Below are the code and all the weights of a small trained network. Each question names an input and a target symbol and asks about switching units off, where a switched-off unit gives its printed mean instead of its output.

import numpy as np


def w(rows, s, z=0):
    codes = np.array(rows[::2]) - 128.0
    scale = np.full(codes.shape[1], s)
    scale[-1] = z or s
    return codes * scale


def norm(h):
    return h / np.sqrt((h * h).mean(-1, keepdims=True) + 1e-5)


def f(y):
    return np.maximum(y, 0)


def softmax(a):
    e = np.exp(a - a.max(-1, keepdims=True))
    return e / e.sum(-1, keepdims=True)


def log_softmax(a):
    a = a - a.max(-1, keepdims=True)
    return a - np.log(np.exp(a).sum(-1, keepdims=True))


def net(x, mask):
    ids = ['ΔΛΨαβεηθξσω'.index(c) for c in x.split()]
    T = len(ids)
    res = E[ids] + P[:T]
    u = 0
    for l in range(3):
        r = norm(res)
        for j in range(2):
            rows = slice(2 * j, 2 * j + 2)
            q, k, v = (r @ M[l][rows].T for M in (Q, K, V))
            z = softmax(np.where(np.tri(T) > 0, q @ k.T / 2**0.5, -1e9)) @ v
            o = O[l][rows]
            res = res + np.where(mask[u + j], z, o[:, -1]) @ o[:, :-1]
        u += 2
        y = f(norm(res) @ A[l][:, :-1].T + A[l][:, -1])
        res = res + np.where(mask[u : u + 4], y, B[l][:, -1]) @ B[l][:, :-1]
        u += 4
    return log_softmax(norm(res)[-1] @ U[:, :-1].T + U[:, -1])


Q, K, V, O, A, B = {}, {}, {}, {}, {}, {}
E = w([
[130,50,110,128,68,106,115,145,117],'Δ',
[127,47,104,131,64,117,122,172,119],'Λ',
[102,173,140,114,144,86,91,185,177],'Ψ',
[116,94,110,133,54,123,133,175,115],'α',
[122,158,133,147,164,101,110,168,187],'β',
[88,177,149,103,143,215,118,128,12],'ε',
[166,42,226,54,123,136,204,139,214],'η',
[112,163,6,210,151,114,3,88,52],'θ',
[135,145,144,111,167,71,117,162,148],'ξ',
[158,160,7,104,21,26,210,98,188],'σ',
[176,102,69,119,128,167,171,113,80],'ω',
],0.0043)
P = w([
[120,118,180,116,53,211,12,1,174],'0',
[82,108,76,81,107,124,88,182,164],'1',
[76,138,75,90,136,116,112,200,145],'2',
[133,152,88,131,135,120,120,170,124],'3',
[140,166,88,150,147,114,153,192,91],'4',
[149,166,85,163,174,106,170,191,95],'5',
[148,180,92,170,196,86,189,190,82],'6',
],0.002)
Q[0] = w([
[165,246,193,39,230,133,124,92,218],'L0H0',
[140,2,127,107,51,162,164,152,79],'L0H0',
[192,161,185,135,143,198,69,75,92],'L0H1',
[74,168,188,55,200,83,101,147,217],'L0H1',
],0.0082)
K[0] = w([
[101,114,162,85,81,192,65,48,222],'L0H0',
[177,88,120,123,216,64,226,207,90],'L0H0',
[57,94,73,88,142,151,91,142,113],'L0H1',
[104,124,155,103,71,148,3,61,142],'L0H1',
],0.0062)
V[0] = w([
[95,155,114,252,99,162,55,118,79],'L0H0',
[160,180,71,145,78,131,138,109,143],'L0H0',
[168,119,176,82,82,84,56,87,45],'L0H1',
[193,88,128,74,192,65,127,88,127],'L0H1',
],0.0036)
O[0] = w([
[64,72,68,158,189,80,78,92,28,249],'L0H0',
[48,91,81,54,109,74,85,63,173,206],'L0H0',
[58,144,142,140,252,128,186,125,195,153],'L0H1',
[32,215,17,157,161,138,56,131,128,73],'L0H1',
],0.003,0.0016)
A[0] = w([
[139,160,114,93,130,87,170,204,160,131],'L0N0',
[113,254,91,99,174,167,167,129,201,199],'L0N1',
[168,69,185,164,110,128,180,105,124,12],'L0N2',
[102,105,171,120,87,93,176,112,64,2],'L0N3',
],0.0035,0.00063)
B[0] = w([
[158,155,126,162,108,126,80,24,240,250],'L0N0',
[101,21,166,5,108,49,185,129,31,215],'L0N1',
[191,154,116,147,203,73,253,230,145,151],'L0N2',
[242,118,174,50,141,154,182,137,134,151],'L0N3',
],0.0027,0.0024)
Q[1] = w([
[137,218,190,82,254,123,168,62,228],'L1H0',
[18,125,160,111,225,48,126,132,229],'L1H0',
[150,199,156,129,148,176,138,41,178],'L1H1',
[5,153,230,94,228,95,91,140,253],'L1H1',
],0.0055)
K[1] = w([
[87,17,156,22,148,190,149,86,138],'L1H0',
[46,57,186,104,129,184,70,2,188],'L1H0',
[86,31,87,172,106,195,155,148,172],'L1H1',
[98,12,203,100,143,181,96,35,211],'L1H1',
],0.0047)
V[1] = w([
[104,110,162,38,145,91,111,252,125],'L1H0',
[167,63,109,211,122,80,171,198,135],'L1H0',
[139,130,144,67,181,92,106,76,69],'L1H1',
[123,90,195,139,133,53,143,102,126],'L1H1',
],0.003)
O[1] = w([
[3,152,134,180,186,107,194,66,81,141],'L1H0',
[125,154,142,194,182,165,141,86,193,125],'L1H0',
[41,192,119,111,121,127,154,196,162,255],'L1H1',
[145,218,82,118,136,160,126,176,142,181],'L1H1',
],0.0032,0.00055)
A[1] = w([
[129,181,165,83,143,157,87,183,166,121],'L1N0',
[111,201,223,112,72,213,83,128,3,4],'L1N1',
[155,119,106,65,136,198,104,110,85,87],'L1N2',
[143,181,110,119,139,152,134,154,41,15],'L1N3',
],0.0045,0.0018)
B[1] = w([
[206,81,157,146,237,124,221,129,89,248],'L1N0',
[238,73,212,255,43,114,29,118,19,169],'L1N1',
[66,121,68,79,178,204,178,116,150,219],'L1N2',
[229,153,161,185,97,146,102,82,39,178],'L1N3',
],0.0032,0.0015)
Q[2] = w([
[96,231,243,74,255,119,78,119,211],'L2H0',
[150,97,161,185,172,114,129,149,88],'L2H0',
[93,253,167,19,209,86,89,59,211],'L2H1',
[96,100,155,74,95,186,102,105,170],'L2H1',
],0.0092)
K[2] = w([
[72,50,250,89,147,145,74,122,171],'L2H0',
[162,126,188,248,88,126,78,111,75],'L2H0',
[66,106,227,60,126,101,76,165,185],'L2H1',
[100,40,76,2,68,199,147,87,175],'L2H1',
],0.0068)
V[2] = w([
[124,149,252,124,120,85,141,174,140],'L2H0',
[82,177,114,109,105,105,183,41,152],'L2H0',
[103,128,94,51,197,114,149,49,139],'L2H1',
[108,184,215,214,131,72,63,97,138],'L2H1',
],0.0037)
O[2] = w([
[129,52,203,244,81,115,116,221,125,4],'L2H0',
[193,90,82,83,220,99,156,215,123,62],'L2H0',
[178,165,58,140,83,150,221,93,158,219],'L2H1',
[39,14,83,108,62,45,94,137,251,21],'L2H1',
],0.0031,0.0023)
A[2] = w([
[191,230,187,185,53,94,1,123,254,35],'L2N0',
[218,136,92,90,169,118,65,195,113,10],'L2N1',
[93,214,147,128,124,128,109,57,208,4],'L2N2',
[94,194,115,122,186,79,119,167,200,115],'L2N3',
],0.0051,0.0035)
B[2] = w([
[146,214,26,186,120,220,122,233,178,227],'L2N0',
[74,114,200,68,206,150,24,154,211,157],'L2N1',
[52,226,254,106,70,108,155,192,129,140],'L2N2',
[154,114,132,132,82,187,89,95,81,255],'L2N3',
],0.0055,0.0029)
U = w([
[215,218,99,64,215,232,160,69,85,3],'Δ',
[38,229,200,127,74,124,159,49,176,134],'Λ',
[60,56,149,160,88,18,130,170,176,227],'Ψ',
[137,51,116,223,200,165,141,16,223,121],'α',
[123,163,64,181,68,221,105,230,181,122],'β',
[189,95,196,152,49,143,67,138,11,118],'ε',
[238,82,202,145,170,108,248,177,192,144],'η',
[20,143,41,142,172,74,23,47,101,120],'θ',
[19,152,126,130,230,94,213,206,73,120],'ξ',
[193,95,58,47,2,36,160,115,179,156],'σ',
[150,91,166,47,237,105,40,189,180,154],'ω',
],0.0078,0.0045)

Each question gives the input, a string of symbols that net reads in full, and the target symbol t.
The units are the heads (2 rows each of Q, K, V and O) and the neurons (one row each of A and B). Each row of codes is followed by its name. A weight is (code - 128) times the scale printed after its matrix; where a second scale follows, it is the last column's (O, A, B and U).
mask holds one flag per unit, layer by layer, with each layer's heads first. A switched-off unit (its flag False) gives its mean, the last column of its rows in O or B, instead of its output. The means were averaged over made-up inputs and are rounded, as every weight is.
A unit's drop is (log p(t) with every unit on - log p(t) with that unit switched off) / (log p(t) with every unit on - log p(t) with every unit switched off).
The circuit of an input: a set's keep is (log p(t) with only the set's units on - log p(t) with every unit switched off) / (log p(t) with every unit on - log p(t) with every unit switched off). Starting from the 12 units with the biggest drops (on a tie, the unit counted first), units are removed one at a time, each time the one whose removal leaves the highest keep (on an exact tie, the one counted first), for as long as the keep stays at least 0.8.
circuit, biggest first: the units of the circuit, biggest drop first
top k neurons: the k neurons with the biggest drops, biggest first
which heads matter: for each layer, one digit per head in row order, 1 if its drop is at least 0.15 and else 0, layers parted by /
input Δ σ ω α, target Δ: circuit, biggest first => L2H1
input β Δ β β ω β, target β: circuit, biggest first => L2H0, L2N0, L0N0
input β Ψ ξ, target β: circuit, biggest first => L2H0, L0N0, L2N0
input η β Ψ Ψ β, target η: circuit, biggest first => L0H0, L1N0
input ξ Ψ ω σ β, target ξ: circuit, biggest first => L0N1, L0H1
input ξ β β Ψ, target ξ: circuit, biggest first => L0N1, L0H1, L1H0
input Ψ β β Λ α, target ε: which heads matter => 01 / 00 / 01
input Ψ α Ψ ξ, target Ψ: circuit, biggest first => L2H0, L2H1
input ε ξ β η β Ψ, target ε: which heads matter => 10 / 00 / 10
input Λ ω Λ Λ ω σ β, target Λ: top 2 neurons => L2N2, L0N0
input Λ β Δ, target ε: top 4 neurons => L1N2, L2N0, L0N3, L1N0
input ε η ω Λ ω β, target ε: circuit, biggest first => L2N3, L2H0, L2N0
input β Λ ω Λ ξ Δ, target β: top 3 neurons => L1N2, L0N1, L2N0
input ω ω Λ β ω ξ, target ω: circuit, biggest first => L1H0, L2N1
input ε β ξ, target ε: top 3 neurons => L2N3, L1N1, L0N0
input ω Λ ξ ξ, target ω: circuit, biggest first => L2N1
input ω θ Δ, target Δ: which heads matter => 00 / 00 / 01
input Δ ω θ Δ β Λ Δ, target ε: which heads matter => 11 / 10 / 11
input Ψ η ξ β θ β, target Ψ: which heads matter => 00 / 10 / 11
input Δ Ψ ω Δ σ ξ Δ, target ω: which heads matter => 01 / 00 / 10
input Λ Δ ξ, target Λ: top 4 neurons => L0N0, L2N2, L0N2, L2N3
input Δ α Λ, target η: which heads matter => 11 / 10 / 00
input Λ Λ α, target η: which heads matter => 01 / 10 / 10
input β ω ω σ σ α, target ω: top 2 neurons => L2N1, L0N1
input ξ β β θ η θ Λ, target σ: circuit, biggest first => L2H1
input β β Ψ η Λ, target θ: circuit, biggest first => L0H1, L1H0, L2N0
input β α Λ Ψ Λ β, target β: circuit, biggest first => L2N0, L0N0, L2H0
input α Λ Δ ξ β, target α: top 2 neurons => L2N3, L2N0
